Below are the code and all the weights of a small trained network. Each question names an input and a class and asks about switching units off, where a switched-off unit gives its printed mean instead of its output.

import numpy as np


def w(rows, s, z=0):
    codes = np.array(rows[::2]) - 128.0
    scale = np.full(codes.shape[1], s)
    scale[-1] = z or s
    return codes * scale


def f(y):
    return y / 2 * (1 + np.tanh(0.7978845608 * (y + 0.044715 * y**3)))


def log_softmax(a):
    a = a - a.max(-1, keepdims=True)
    return a - np.log(np.exp(a).sum(-1, keepdims=True))


def net(x, mask):
    res = np.array(x, float).reshape(1, 2) / 4 @ E
    y = f(res @ A[0][:, :-1].T + A[0][:, -1])
    res = res + np.where(mask, y, B[0][:, -1]) @ B[0][:, :-1]
    return log_softmax(res[-1] @ U[:, :-1].T + U[:, -1])


A, B = {}, {}
E = w([
[228,60,188,152,56],'x0',
[254,199,153,90,254],'x1',
],0.01)
A[0] = w([
[112,145,133,149,95,93],'n1',
[52,118,139,151,62,87],'n2',
[114,127,102,137,93,247],'n3',
[209,201,158,136,196,139],'n4',
[196,91,214,146,60,120],'n5',
[11,184,96,104,202,122],'n6',
],0.013)
B[0] = w([
[148,162,83,82,173,134],'n1',
[111,67,21,40,187,207],'n2',
[100,76,253,167,169,237],'n3',
[60,37,130,122,151,252],'n4',
[181,99,68,205,105,215],'n5',
[210,72,107,205,73,253],'n6',
],0.017,0.014)
U = w([
[190,124,82,181,108,166],'0',
[76,91,98,81,189,155],'1',
[96,132,253,149,158,254],'2',
[126,171,129,80,147,49],'3',
[137,217,134,127,113,62],'4',
[129,167,101,46,149,57],'5',
],0.014,0.0069)

Each question gives the input, the list of numbers given to net, and the class t.
The units are the neurons (one row each of A and B). Each row of codes is followed by its name. A weight is (code - 128) times the scale printed after its matrix; where a second scale follows, it is the last column's (A, B and U).
mask holds one flag per neuron, in row order. A switched-off neuron (its flag False) gives its mean, the last column of its row in B, instead of its output. The means were averaged over made-up inputs and are rounded, as every weight is.
A unit's drop is (log p(t) with every unit on - log p(t) with that unit switched off) / (log p(t) with every unit on - log p(t) with every unit switched off).
The circuit of an input: a set's keep is (log p(t) with only the set's units on - log p(t) with every unit switched off) / (log p(t) with every unit on - log p(t) with every unit switched off). Starting from all 6 units, units are removed one at a time, each time the one whose removal leaves the highest keep (on an exact tie, the one counted first), for as long as the keep stays at least 0.8.
circuit, biggest first: the units of the circuit, biggest drop first
most important unit: the unit with the biggest drop
k most important neurons: the k neurons with the biggest drops, biggest first
drop of u: that unit's drop, to one decimal
input [0,4], class 1: most important unit => n3
input [-7,-7], class 0: 2 most important neurons => [n6; n4]
input [3,4], class 1: 3 most important neurons => [n6; n3; n4]
input [4,6], class 1: 2 most important neurons => [n4; n6]
input [2,-4], class 1: 2 most important neurons => [n2; n6]
input [-2,2], class 2: 2 most important neurons => [n2; n5]
input [2,0], class 2: 2 most important neurons => [n6; n2]
input [0,5], class 1: 2 most important neurons => [n3; n4]
input [-3,1], class 2: 2 most important neurons => [n5; n2]
input [1,1], class 2: 2 most important neurons => [n2; n6]
input [-8,6], class 0: drop of n6 => 3.4
input [0,1], class 2: drop of n2 => 0.6
input [-4,0], class 0: drop of n6 => 2.3
input [1,-8], class 1: circuit, biggest first => [n2]
